Below are the code and all the weights of a small trained network. Each question names an input and a class and asks about switching units off, where a switched-off unit gives its printed mean instead of its output.

import numpy as np


def w(rows, s, z=0):
    codes = np.array(rows[::2]) - 128.0
    scale = np.full(codes.shape[1], s)
    scale[-1] = z or s
    return codes * scale


def f(y):
    return y / 2 * (1 + np.tanh(0.7978845608 * (y + 0.044715 * y**3)))


def log_softmax(a):
    a = a - a.max(-1, keepdims=True)
    return a - np.log(np.exp(a).sum(-1, keepdims=True))


def net(x, mask):
    res = np.array(x, float).reshape(1, 8) / 4 @ E
    y = f(res @ A[0][:, :-1].T + A[0][:, -1])
    res = res + np.where(mask, y, B[0][:, -1]) @ B[0][:, :-1]
    return log_softmax(res[-1] @ U[:, :-1].T + U[:, -1])


A, B = {}, {}
E = w([
[170,111,115,216,168,187,207,95,159,107,204,216],'x0',
[128,127,127,129,129,128,127,128,129,125,127,128],'x1',
[127,129,130,128,128,130,128,128,128,128,127,127],'x2',
[103,143,236,127,179,219,126,179,149,174,136,113],'x3',
[130,128,124,127,129,128,128,125,132,129,128,126],'x4',
[68,192,161,151,61,85,110,49,187,201,143,177],'x5',
[47,205,135,106,98,167,210,107,66,65,139,106],'x6',
[193,124,74,154,37,231,222,102,226,160,3,61],'x7',
],0.0057)
A[0] = w([
[189,48,118,141,157,108,16,165,174,194,152,173,78],'N0',
[145,108,119,214,175,157,195,108,133,98,211,230,59],'N1',
[167,85,106,121,171,132,136,166,60,81,132,95,82],'N2',
[81,126,138,125,158,103,89,141,87,118,155,168,5],'N3',
[66,204,146,159,88,85,78,71,139,209,154,195,94],'N4',
[172,93,114,111,189,160,113,177,44,71,126,106,84],'N5',
[26,190,122,100,108,159,187,136,57,67,173,135,92],'N6',
[75,139,128,67,119,77,46,143,89,140,83,65,79],'N7',
[193,108,57,165,80,29,151,86,100,54,171,189,86],'N8',
[99,136,158,112,174,71,67,134,67,104,220,168,27],'N9',
[117,141,254,152,186,222,122,176,143,169,178,145,43],'N10',
],0.0091,0.0022)
B[0] = w([
[166,204,201,181,155,62,210,54,25,69,102,96,228],'N0',
[179,164,198,2,108,124,49,163,141,203,155,6,248],'N1',
[91,110,163,140,120,126,166,138,204,121,199,177,194],'N2',
[150,131,113,148,95,183,159,136,170,156,74,92,183],'N3',
[119,53,137,115,132,119,198,183,204,50,245,172,209],'N4',
[117,93,131,125,91,95,172,130,213,97,233,177,211],'N5',
[210,159,196,197,176,33,156,60,59,107,93,117,217],'N6',
[149,145,149,49,158,166,27,163,106,198,176,88,216],'N7',
[43,119,78,129,159,151,43,152,68,144,86,169,225],'N8',
[152,123,71,158,70,211,176,113,188,151,30,107,254],'N9',
[50,105,17,133,140,115,42,131,64,125,86,189,214],'N10',
],0.01,0.0082)
U = w([
[170,164,193,24,142,148,49,172,119,200,167,47,32],'0',
[190,121,57,195,41,240,212,107,217,150,2,92,178],'1',
[186,181,212,208,189,46,178,62,41,67,111,126,79],'2',
[89,56,147,125,121,110,174,163,213,66,235,206,82],'3',
[16,112,32,123,162,101,46,141,49,126,97,186,255],'4',
],0.0064,0.0033)

Each question gives the input, the list of numbers given to net, and the class t.
The units are the neurons (one row each of A and B). Each row of codes is followed by its name. A weight is (code - 128) times the scale printed after its matrix; where a second scale follows, it is the last column's (A, B and U).
mask holds one flag per neuron, in row order. A switched-off neuron (its flag False) gives its mean, the last column of its row in B, instead of its output. The means were averaged over made-up inputs and are rounded, as every weight is.
A unit's drop is (log p(t) with every unit on - log p(t) with that unit switched off) / (log p(t) with every unit on - log p(t) with every unit switched off).
The circuit of an input: a set's keep is (log p(t) with only the set's units on - log p(t) with every unit switched off) / (log p(t) with every unit on - log p(t) with every unit switched off). Starting from all 11 units, units are removed one at a time, each time the one whose removal leaves the highest keep (on an exact tie, the one counted first), for as long as the keep stays at least 0.8.
units of the circuit, in order: the units of the circuit, biggest drop first
most important unit: the unit with the biggest drop
k most important neurons: the k neurons with the biggest drops, biggest first
drop of u: that unit's drop, to one decimal
input [6,-8,-4,8,5,-3,2,4], class 4: units of the circuit, in order => N10
input [-4,5,-7,5,5,1,-3,3], class 4: 3 most important neurons => N1, N9, N6
input [2,-2,1,-6,-4,-5,-2,5], class 4: units of the circuit, in order => N9, N8
input [3,-8,-1,-7,-4,-7,6,-1], class 3: 3 most important neurons => N5, N2, N0
input [4,5,8,-7,-8,3,-2,6], class 4: 3 most important neurons => N8, N9, N3
input [-6,-4,8,-7,6,-3,-4,6], class 4: 2 most important neurons => N1, N9
input [6,5,5,-7,-8,-8,-8,1], class 2: 2 most important neurons => N0, N4
input [-5,2,-5,7,-2,4,8,7], class 2: units of the circuit, in order => N9, N6
input [-3,-4,1,-2,-4,0,-4,0], class 2: units of the circuit, in order => N1, N0
input [6,3,2,-2,4,-5,-5,-2], class 0: 4 most important neurons => N1, N6, N4, N8
input [-3,-4,-8,5,2,0,1,-1], class 4: units of the circuit, in order => N1, N10
input [1,3,-6,4,-8,5,4,-4], class 3: 3 most important neurons => N4, N0, N8
input [-5,5,7,5,-6,-3,-1,-6], class 1: 4 most important neurons => N9, N1, N3, N8
input [-4,-7,7,-4,8,-5,3,3], class 3: 2 most important neurons => N1, N9
input [5,5,-4,-4,-6,-8,1,-2], class 3: 3 most important neurons => N5, N2, N7
input [-4,-1,-3,4,1,2,-7,0], class 2: most important unit => N0
input [-2,-5,-7,7,7,-5,1,6], class 4: 2 most important neurons => N9, N10
input [3,1,7,-6,-8,-1,3,5], class 4: units of the circuit, in order => N9, N8
input [7,-7,7,-7,0,-2,2,-7], class 0: 2 most important neurons => N1, N8
input [1,-6,-8,-4,-4,-5,-8,5], class 2: units of the circuit, in order => N0
input [-4,-4,-7,-5,-1,-6,3,0], class 3: units of the circuit, in order => N5, N2
input [8,-4,0,-3,8,-1,0,3], class 0: drop of N1 => 0.5
input [-7,3,-4,-3,-6,4,0,7], class 0: drop of N9 => 1.2
input [5,3,-1,-1,0,-5,6,-6], class 1: drop of N3 => 0.3
